Here is a tiny trained network, its code and every weight. The questions are about switching its units off for an input and a target symbol, where a switched-off unit gives its printed mean instead of its output.

import numpy as np


def w(rows, s, z=0):
    codes = np.array(rows[::2]) - 128.0
    scale = np.full(codes.shape[1], s)
    scale[-1] = z or s
    return codes * scale


def softmax(a):
    e = np.exp(a - a.max(-1, keepdims=True))
    return e / e.sum(-1, keepdims=True)


def log_softmax(a):
    a = a - a.max(-1, keepdims=True)
    return a - np.log(np.exp(a).sum(-1, keepdims=True))


def net(x, mask):
    ids = ['αβεζηλμξπσφψω'.index(c) for c in x.split()]
    T = len(ids)
    res = E[ids] + P[:T]
    u = 0
    for l in range(2):
        r = res
        for j in range(3):
            rows = slice(4 * j, 4 * j + 4)
            q, k, v = (r @ M[l][rows].T for M in (Q, K, V))
            z = softmax(np.where(np.tri(T) > 0, q @ k.T / 4**0.5, -1e9)) @ v
            o = O[l][rows]
            res = res + np.where(mask[u + j], z, o[:, -1]) @ o[:, :-1]
        u += 3
    return log_softmax(res[-1] @ U[:, :-1].T + U[:, -1])


Q, K, V, O = {}, {}, {}, {}
E = w([
[189,179,70],'α',
[157,142,90],'β',
[21,4,211],'ε',
[197,115,84],'ζ',
[106,103,72],'η',
[120,121,85],'λ',
[242,60,118],'μ',
[103,99,57],'ξ',
[91,28,53],'π',
[109,178,56],'σ',
[117,130,77],'φ',
[182,98,89],'ψ',
[85,101,173],'ω',
],0.014)
P = w([
[117,143,102],'0',
[148,125,164],'1',
[118,142,71],'2',
[162,111,127],'3',
[121,143,49],'4',
[164,103,104],'5',
[126,144,28],'6',
[161,93,81],'7',
[129,147,5],'8',
[162,67,65],'9',
],0.02)
Q[0] = w([
[134,129,137],'0.h1',
[102,94,120],'0.h1',
[150,140,135],'0.h1',
[252,155,189],'0.h1',
[109,122,135],'0.h2',
[142,139,141],'0.h2',
[81,124,101],'0.h2',
[143,90,108],'0.h2',
[145,143,125],'0.h3',
[67,112,196],'0.h3',
[159,103,46],'0.h3',
[79,147,160],'0.h3',
],0.028)
K[0] = w([
[146,150,135],'0.h1',
[138,105,122],'0.h1',
[127,143,138],'0.h1',
[191,254,204],'0.h1',
[108,154,135],'0.h2',
[137,121,146],'0.h2',
[85,151,91],'0.h2',
[158,113,98],'0.h2',
[138,143,132],'0.h3',
[93,115,181],'0.h3',
[144,101,44],'0.h3',
[100,141,151],'0.h3',
],0.033)
V[0] = w([
[178,169,135],'0.h1',
[126,122,117],'0.h1',
[95,68,76],'0.h1',
[158,130,101],'0.h1',
[101,91,173],'0.h2',
[76,149,75],'0.h2',
[4,99,182],'0.h2',
[26,131,204],'0.h2',
[61,212,13],'0.h3',
[145,124,157],'0.h3',
[56,56,2],'0.h3',
[120,124,114],'0.h3',
],0.0054)
O[0] = w([
[95,72,131,105],'0.h1',
[129,146,131,137],'0.h1',
[134,243,132,186],'0.h1',
[93,147,133,143],'0.h1',
[160,97,113,98],'0.h2',
[168,166,157,163],'0.h2',
[252,79,154,84],'0.h2',
[237,47,173,62],'0.h2',
[65,205,231,217],'0.h3',
[148,122,115,103],'0.h3',
[2,113,134,253],'0.h3',
[118,129,131,141],'0.h3',
],0.0059,0.013)
Q[1] = w([
[129,135,135],'1.h1',
[91,192,254],'1.h1',
[140,146,112],'1.h1',
[107,110,187],'1.h1',
[77,92,151],'1.h2',
[39,99,186],'1.h2',
[123,111,192],'1.h2',
[141,133,124],'1.h2',
[131,125,127],'1.h3',
[130,142,87],'1.h3',
[17,134,123],'1.h3',
[104,102,98],'1.h3',
],0.03)
K[1] = w([
[123,129,130],'1.h1',
[154,252,225],'1.h1',
[99,116,116],'1.h1',
[174,147,158],'1.h1',
[98,122,154],'1.h2',
[45,144,154],'1.h2',
[82,167,160],'1.h2',
[136,129,125],'1.h2',
[126,127,130],'1.h3',
[135,106,169],'1.h3',
[125,151,37],'1.h3',
[100,115,122],'1.h3',
],0.037)
V[1] = w([
[124,138,109],'1.h1',
[143,175,169],'1.h1',
[151,144,110],'1.h1',
[156,117,147],'1.h1',
[154,167,130],'1.h2',
[109,83,89],'1.h2',
[123,125,105],'1.h2',
[160,164,132],'1.h2',
[136,132,112],'1.h3',
[99,35,149],'1.h3',
[128,144,137],'1.h3',
[94,185,249],'1.h3',
],0.017)
O[1] = w([
[141,108,121,177],'1.h1',
[142,104,175,113],'1.h1',
[156,137,147,116],'1.h1',
[126,179,155,17],'1.h1',
[163,160,140,92],'1.h2',
[86,98,144,187],'1.h2',
[128,157,153,169],'1.h2',
[156,133,131,70],'1.h2',
[138,119,133,140],'1.h3',
[57,102,86,5],'1.h3',
[134,138,132,142],'1.h3',
[113,251,129,124],'1.h3',
],0.018,0.015)
U = w([
[155,95,135,125],'α',
[160,160,139,120],'β',
[138,148,84,177],'ε',
[131,122,210,164],'ζ',
[99,158,144,153],'η',
[121,124,176,211],'λ',
[38,124,250,86],'μ',
[68,210,123,2],'ξ',
[79,164,76,96],'π',
[90,164,143,137],'σ',
[146,152,86,177],'φ',
[121,138,150,199],'ψ',
[93,154,169,139],'ω',
],0.014,0.01)

Each question gives the input, a string of symbols that net reads in full, and the target symbol t.
The units are the heads (4 rows each of Q, K, V and O). Each row of codes is followed by its name. A weight is (code - 128) times the scale printed after its matrix; where a second scale follows, it is the last column's (O and U).
mask holds one flag per head, layer by layer. A switched-off head (its flag False) gives its mean, the last column of its rows in O, instead of its output. The means were averaged over made-up inputs and are rounded, as every weight is.
A unit's drop is (log p(t) with every unit on - log p(t) with that unit switched off) / (log p(t) with every unit on - log p(t) with every unit switched off).
The circuit of an input: a set's keep is (log p(t) with only the set's units on - log p(t) with every unit switched off) / (log p(t) with every unit on - log p(t) with every unit switched off). Starting from all 6 units, units are removed one at a time, each time the one whose removal leaves the highest keep (on an exact tie, the one counted first), for as long as the keep stays at least 0.8.
circuit, biggest first: the units of the circuit, biggest drop first
unit that matters most: the unit with the biggest drop
heads that matter: for each layer, one digit per head in row order, 1 if its drop is at least 0.15 and else 0, layers parted by /
input α ψ σ π ε μ σ σ μ, target α: unit that matters most => 1.h3
input π α π π π ε α η, target ζ: circuit, biggest first => 1.h3, 1.h1, 0.h3
input π π ζ, target φ: circuit, biggest first => 0.h3, 1.h2
input σ π ε σ ω π σ φ σ μ, target β: heads that matter => 001 / 011
input ζ π π σ σ π π μ, target μ: circuit, biggest first => 0.h3, 1.h2
input π μ ω μ η π α σ π η, target μ: circuit, biggest first => 0.h3, 1.h2
input μ μ μ π π σ σ μ, target β: heads that matter => 011 / 011
input π σ α μ σ, target ξ: circuit, biggest first => 1.h3, 0.h3
input σ π σ λ π α π π ε α, target π: circuit, biggest first => 0.h3, 1.h1, 1.h3
input α σ μ β, target α: circuit, biggest first => 0.h3, 1.h3, 0.h1
input σ ζ π σ σ π μ ψ, target α: heads that matter => 011 / 001
input φ μ ψ μ π σ μ ξ, target α: circuit, biggest first => 1.h3, 0.h2, 0.h3
input σ σ σ λ σ π π σ α μ, target ζ: heads that matter => 011 / 011
input μ π σ β π ξ, target μ: circuit, biggest first => 0.h3, 1.h2
input π σ π σ, target μ: circuit, biggest first => 1.h1, 1.h2
input α π ξ α α σ π ζ, target μ: heads that matter => 001 / 000
input μ σ λ μ α, target β: heads that matter => 001 / 001
input π ε σ π α ζ, target ζ: unit that matters most => 1.h1
input μ σ σ π φ π π β α π, target ζ: heads that matter => 111 / 101
input ε π π σ σ π μ π, target α: unit that matters most => 0.h2
